Below are the code and all the weights of a small trained network. Each question names an input and a class and asks about switching units off, where a switched-off unit gives its printed mean instead of its output.

import numpy as np


def w(rows, s, z=0):
    codes = np.array(rows[::2]) - 128.0
    scale = np.full(codes.shape[1], s)
    scale[-1] = z or s
    return codes * scale


def norm(h):
    return h / np.sqrt((h * h).mean(-1, keepdims=True) + 1e-5)


def f(y):
    return y / 2 * (1 + np.tanh(0.7978845608 * (y + 0.044715 * y**3)))


def log_softmax(a):
    a = a - a.max(-1, keepdims=True)
    return a - np.log(np.exp(a).sum(-1, keepdims=True))


def net(x, mask):
    res = np.array(x, float).reshape(1, 2) / 4 @ E
    u = 0
    for l in range(2):
        y = f(norm(res) @ A[l][:, :-1].T + A[l][:, -1])
        res = res + np.where(mask[u : u + 8], y, B[l][:, -1]) @ B[l][:, :-1]
        u += 8
    return log_softmax(norm(res)[-1] @ U[:, :-1].T + U[:, -1])


A, B = {}, {}
E = w([
[187,146,51,140,95,149,25,2,106,198],'x0',
[60,94,188,194,205,158,126,167,154,27],'x1',
],0.0087)
A[0] = w([
[161,180,71,40,109,172,136,71,101,206,251],'L0N0',
[200,148,73,113,65,142,88,37,111,175,109],'L0N1',
[114,130,161,111,132,2,199,185,217,139,116],'L0N2',
[202,193,70,42,56,91,131,180,81,244,3],'L0N3',
[107,137,125,158,87,155,155,125,71,168,100],'L0N4',
[160,157,70,152,97,170,97,102,76,161,95],'L0N5',
[146,153,112,100,82,174,224,121,128,139,94],'L0N6',
[192,206,80,58,66,82,158,98,88,202,39],'L0N7',
],0.0066,0.0032)
B[0] = w([
[28,156,135,91,101,53,120,194,98,92,254],'L0N0',
[103,127,144,155,158,110,147,100,66,125,253],'L0N1',
[118,96,81,169,130,160,141,120,163,132,201],'L0N2',
[255,166,205,65,119,104,53,104,111,98,244],'L0N3',
[126,68,174,100,130,133,132,165,127,97,132],'L0N4',
[72,157,135,193,207,108,198,170,142,133,191],'L0N5',
[65,187,118,150,175,115,114,116,135,93,151],'L0N6',
[158,114,169,43,110,84,60,139,210,98,235],'L0N7',
],0.0091,0.0094)
A[1] = w([
[116,130,135,147,151,178,126,128,173,110,214],'L1N0',
[129,156,147,113,137,73,184,137,137,145,96],'L1N1',
[119,102,133,132,119,161,249,167,160,148,2],'L1N2',
[138,103,144,145,120,129,117,140,106,121,103],'L1N3',
[101,127,115,151,151,91,138,118,129,138,120],'L1N4',
[102,115,146,107,113,129,144,172,151,91,179],'L1N5',
[96,120,133,131,161,125,116,107,121,125,136],'L1N6',
[149,121,113,124,133,134,158,147,165,122,102],'L1N7',
],0.017,0.0054)
B[1] = w([
[167,94,182,2,158,89,143,161,227,139,244],'L1N0',
[192,86,98,101,123,191,144,105,222,131,185],'L1N1',
[38,112,207,69,233,89,206,157,31,107,232],'L1N2',
[128,115,104,146,96,140,145,128,165,123,131],'L1N3',
[125,124,102,184,99,178,150,113,66,129,167],'L1N4',
[85,189,74,208,117,151,76,73,30,176,244],'L1N5',
[181,115,80,166,38,162,166,142,117,157,182],'L1N6',
[86,119,141,128,217,186,224,164,45,90,162],'L1N7',
],0.0082,0.011)
U = w([
[73,149,82,191,79,119,131,108,65,137,172],'0',
[157,178,82,101,138,177,136,127,123,122,64],'1',
[110,129,95,140,120,96,129,125,166,108,1],'2',
[65,126,155,91,186,128,171,148,104,118,223],'3',
[188,82,95,173,98,173,147,91,173,154,79],'4',
[133,182,158,56,104,38,74,104,127,104,179],'5',
[142,87,158,84,130,139,118,153,251,138,90],'6',
],0.02,0.0041)

Each question gives the input, the list of numbers given to net, and the class t.
The units are the neurons (one row each of A and B). Each row of codes is followed by its name. A weight is (code - 128) times the scale printed after its matrix; where a second scale follows, it is the last column's (A, B and U).
mask holds one flag per neuron, layer by layer. A switched-off neuron (its flag False) gives its mean, the last column of its row in B, instead of its output. The means were averaged over made-up inputs and are rounded, as every weight is.
A unit's drop is (log p(t) with every unit on - log p(t) with that unit switched off) / (log p(t) with every unit on - log p(t) with every unit switched off).
The circuit of an input: a set's keep is (log p(t) with only the set's units on - log p(t) with every unit switched off) / (log p(t) with every unit on - log p(t) with every unit switched off). Starting from the 12 units with the biggest drops (on a tie, the unit counted first), units are removed one at a time, each time the one whose removal leaves the highest keep (on an exact tie, the one counted first), for as long as the keep stays at least 0.8.
units of the circuit, in order: the units of the circuit, biggest drop first
k most important neurons: the k neurons with the biggest drops, biggest first
k most important neurons of layer l: the k neurons of layer l with the biggest drops, biggest first
drop of u: that unit's drop, to one decimal
input [7,8], class 6: units of the circuit, in order : (L0N0, L1N5)
input [6,6], class 4: units of the circuit, in order : (L0N0, L1N2)
input [0,6], class 6: 3 most important neurons : (L0N0, L1N0, L0N5)
input [5,6], class 6: 2 most important neurons : (L0N0, L0N1)
input [8,8], class 4: 2 most important neurons of layer 1 : (L1N6, L1N2)
input [6,0], class 0: 2 most important neurons : (L1N0, L0N5)
input [8,0], class 0: 3 most important neurons of layer 0 : (L0N5, L0N1, L0N3)
input [0,8], class 6: 4 most important neurons : (L0N0, L1N0, L0N5, L1N2)
input [-8,-8], class 5: 2 most important neurons : (L0N3, L0N5)
input [0,5], class 6: 4 most important neurons : (L0N0, L1N0, L0N5, L0N1)
input [5,7], class 6: 2 most important neurons : (L0N0, L0N1)
input [0,2], class 6: 3 most important neurons of layer 0 : (L0N0, L0N1, L0N5)
input [0,7], class 6: 3 most important neurons : (L0N0, L1N0, L0N5)
input [2,6], class 6: 3 most important neurons : (L0N0, L1N0, L0N1)
input [4,7], class 6: 2 most important neurons of layer 0 : (L0N0, L0N1)
input [2,7], class 6: drop of L0N0 : 2.1
input [3,7], class 6: drop of L0N0 : 1.9
input [6,1], class 0: drop of L1N3 : 0.0
